Below is a small trained network, with its code and all its weights. Each question gives an input and a target symbol and asks what happens when units are switched off, that is, made to give their printed mean instead of their output.

import numpy as np


def w(rows, s, z=0):
    codes = np.array(rows[::2]) - 128.0
    scale = np.full(codes.shape[1], s)
    scale[-1] = z or s
    return codes * scale


def f(y):
    return np.maximum(y, 0)


def softmax(a):
    e = np.exp(a - a.max(-1, keepdims=True))
    return e / e.sum(-1, keepdims=True)


def log_softmax(a):
    a = a - a.max(-1, keepdims=True)
    return a - np.log(np.exp(a).sum(-1, keepdims=True))


def net(x, mask):
    ids = ['ΓΔΣΨαβεζηθμπτφω'.index(c) for c in x.split()]
    T = len(ids)
    res = E[ids] + P[:T]
    q, k, v = (res @ M[0].T for M in (Q, K, V))
    z = softmax(np.where(np.tri(T) > 0, q @ k.T / 3**0.5, -1e9)) @ v
    res = res + np.where(mask[0], z, O[0][:, -1]) @ O[0][:, :-1]
    y = f(res @ A[0][:, :-1].T + A[0][:, -1])
    res = res + np.where(mask[1:13], y, B[0][:, -1]) @ B[0][:, :-1]
    return log_softmax(res[-1] @ U[:, :-1].T + U[:, -1])


Q, K, V, O, A, B = {}, {}, {}, {}, {}, {}
E = w([
[129,86,146,92],'Γ',
[145,103,159,138],'Δ',
[111,81,145,97],'Σ',
[74,90,143,130],'Ψ',
[140,98,159,139],'α',
[188,104,161,67],'β',
[33,135,161,207],'ε',
[159,92,161,105],'ζ',
[146,62,83,78],'η',
[167,99,117,128],'θ',
[200,79,88,118],'μ',
[130,99,178,75],'π',
[50,87,113,136],'τ',
[125,76,96,127],'φ',
[253,115,100,239],'ω',
],0.019)
P = w([
[1,45,230,188],'0',
[209,23,29,129],'1',
[204,40,50,160],'2',
[198,48,51,164],'3',
[182,54,53,173],'4',
[162,72,55,183],'5',
[78,85,44,208],'6',
[178,74,74,180],'7',
[187,51,72,139],'8',
[191,68,70,173],'9',
[167,48,83,106],'10',
[161,66,91,154],'11',
[157,58,103,146],'12',
[136,72,114,188],'13',
],0.0098)
Q[0] = w([
[133,62,132,198],'head 0',
[125,1,106,148],'head 0',
[118,40,189,127],'head 0',
],0.012)
K[0] = w([
[118,68,213,141],'head 0',
[83,12,187,105],'head 0',
[112,101,200,129],'head 0',
],0.011)
V[0] = w([
[162,180,141,156],'head 0',
[72,72,12,172],'head 0',
[40,160,254,153],'head 0',
],0.0087)
O[0] = w([
[117,141,146,144,80],'head 0',
[101,70,9,112,168],'head 0',
[135,162,86,56,254],'head 0',
],0.015)
A[0] = w([
[138,4,156,173,196],'neuron 0',
[113,54,118,108,152],'neuron 1',
[145,98,95,137,88],'neuron 2',
[156,237,82,66,56],'neuron 3',
[105,153,131,94,29],'neuron 4',
[69,135,132,100,123],'neuron 5',
[138,92,151,91,171],'neuron 6',
[77,152,105,143,158],'neuron 7',
[83,209,155,101,252],'neuron 8',
[139,102,127,76,94],'neuron 9',
[141,155,59,71,161],'neuron 10',
[177,122,138,148,168],'neuron 11',
],0.015,0.0039)
B[0] = w([
[154,254,190,93,159],'neuron 0',
[128,159,124,193,190],'neuron 1',
[69,159,185,171,173],'neuron 2',
[94,145,196,68,203],'neuron 3',
[123,173,200,160,142],'neuron 4',
[148,88,143,121,150],'neuron 5',
[192,142,32,127,152],'neuron 6',
[200,110,200,118,149],'neuron 7',
[169,129,75,78,140],'neuron 8',
[112,130,136,178,180],'neuron 9',
[121,90,167,153,255],'neuron 10',
[25,86,115,75,135],'neuron 11',
],0.0081,0.033)
U = w([
[201,85,162,122,190],'Γ',
[153,146,105,65,147],'Δ',
[196,72,168,123,48],'Σ',
[153,84,159,111,102],'Ψ',
[140,149,114,73,175],'α',
[169,145,164,103,209],'β',
[49,217,161,28,28],'ε',
[218,111,147,88,138],'ζ',
[84,235,118,131,88],'η',
[116,189,118,100,190],'θ',
[117,250,143,124,78],'μ',
[160,211,134,34,198],'π',
[121,18,115,169,97],'τ',
[149,141,96,188,254],'φ',
[113,255,152,130,64],'ω',
],0.0081,0.0039)

Each question gives the input, a string of symbols that net reads in full, and the target symbol t.
The units are the heads (3 rows each of Q, K, V and O) and the neurons (one row each of A and B). Each row of codes is followed by its name. A weight is (code - 128) times the scale printed after its matrix; where a second scale follows, it is the last column's (O, A, B and U).
mask holds one flag per unit, heads first, then neurons. A switched-off unit (its flag False) gives its mean, the last column of its rows in O or B, instead of its output. The means were averaged over made-up inputs and are rounded, as every weight is.
A unit's drop is (log p(t) with every unit on - log p(t) with that unit switched off) / (log p(t) with every unit on - log p(t) with every unit switched off).
The circuit of an input: a set's keep is (log p(t) with only the set's units on - log p(t) with every unit switched off) / (log p(t) with every unit on - log p(t) with every unit switched off). Starting from the 12 units with the biggest drops (on a tie, the unit counted first), units are removed one at a time, each time the one whose removal leaves the highest keep (on an exact tie, the one counted first), for as long as the keep stays at least 0.8.
circuit, biggest first: the units of the circuit, biggest drop first
unit that matters most: the unit with the biggest drop
top k neurons: the k neurons with the biggest drops, biggest first
drop of u: that unit's drop, to one decimal
input π ε ζ, target π: circuit, biggest first -> head 0; neuron 3
input ω β φ α, target ω: circuit, biggest first -> head 0; neuron 0
input φ α Δ π τ, target φ: circuit, biggest first -> head 0; neuron 3; neuron 1
input ε η τ ε Σ Δ π ε Ψ φ ω, target ε: circuit, biggest first -> neuron 3; head 0
input ε τ φ φ, target ε: top 2 neurons -> neuron 3; neuron 2
input π ω Δ φ Γ ε, target π: circuit, biggest first -> head 0; neuron 8; neuron 2; neuron 1
input π τ η ζ Σ, target π: circuit, biggest first -> head 0; neuron 2
input τ τ ω μ η π, target τ: top 3 neurons -> neuron 0; neuron 10; neuron 9
input τ φ Ψ ε π Σ ε ε φ φ π Ψ Γ, target τ: circuit, biggest first -> head 0; neuron 0; neuron 10
input τ τ π ε π τ η ω, target τ: top 3 neurons -> neuron 0; neuron 10; neuron 11
input ε μ Σ ε φ ε, target ε: top 2 neurons -> neuron 3; neuron 6
input τ ε ω θ, target τ: unit that matters most -> neuron 10
input τ ε Ψ φ π ε τ μ Δ ε ε β, target τ: top 2 neurons -> neuron 0; neuron 10
input ε Δ φ ε μ φ ω ε ω φ ε ω ε τ, target ε: top 2 neurons -> neuron 3; neuron 4
input π π ε Γ ε ε π, target π: top 2 neurons -> neuron 8; neuron 2
input τ ε ε τ ε τ θ φ π ε, target τ: circuit, biggest first -> head 0; neuron 0
input ε ζ φ ε Ψ φ π ε ζ ω Ψ α ε Γ, target ε: circuit, biggest first -> head 0; neuron 3
input π β ε Δ ε α β φ ε Γ π ε Γ π, target π: top neuron -> neuron 10
input ε ε τ ε ω ε β φ β Δ η μ η Δ, target ε: drop of head 0 -> 1.5
input τ ε π τ φ φ τ φ φ π ω τ α, target τ: drop of head 0 -> 0.4
input τ Ψ θ Δ μ η π ζ Γ τ, target τ: drop of neuron 10 -> 0.2
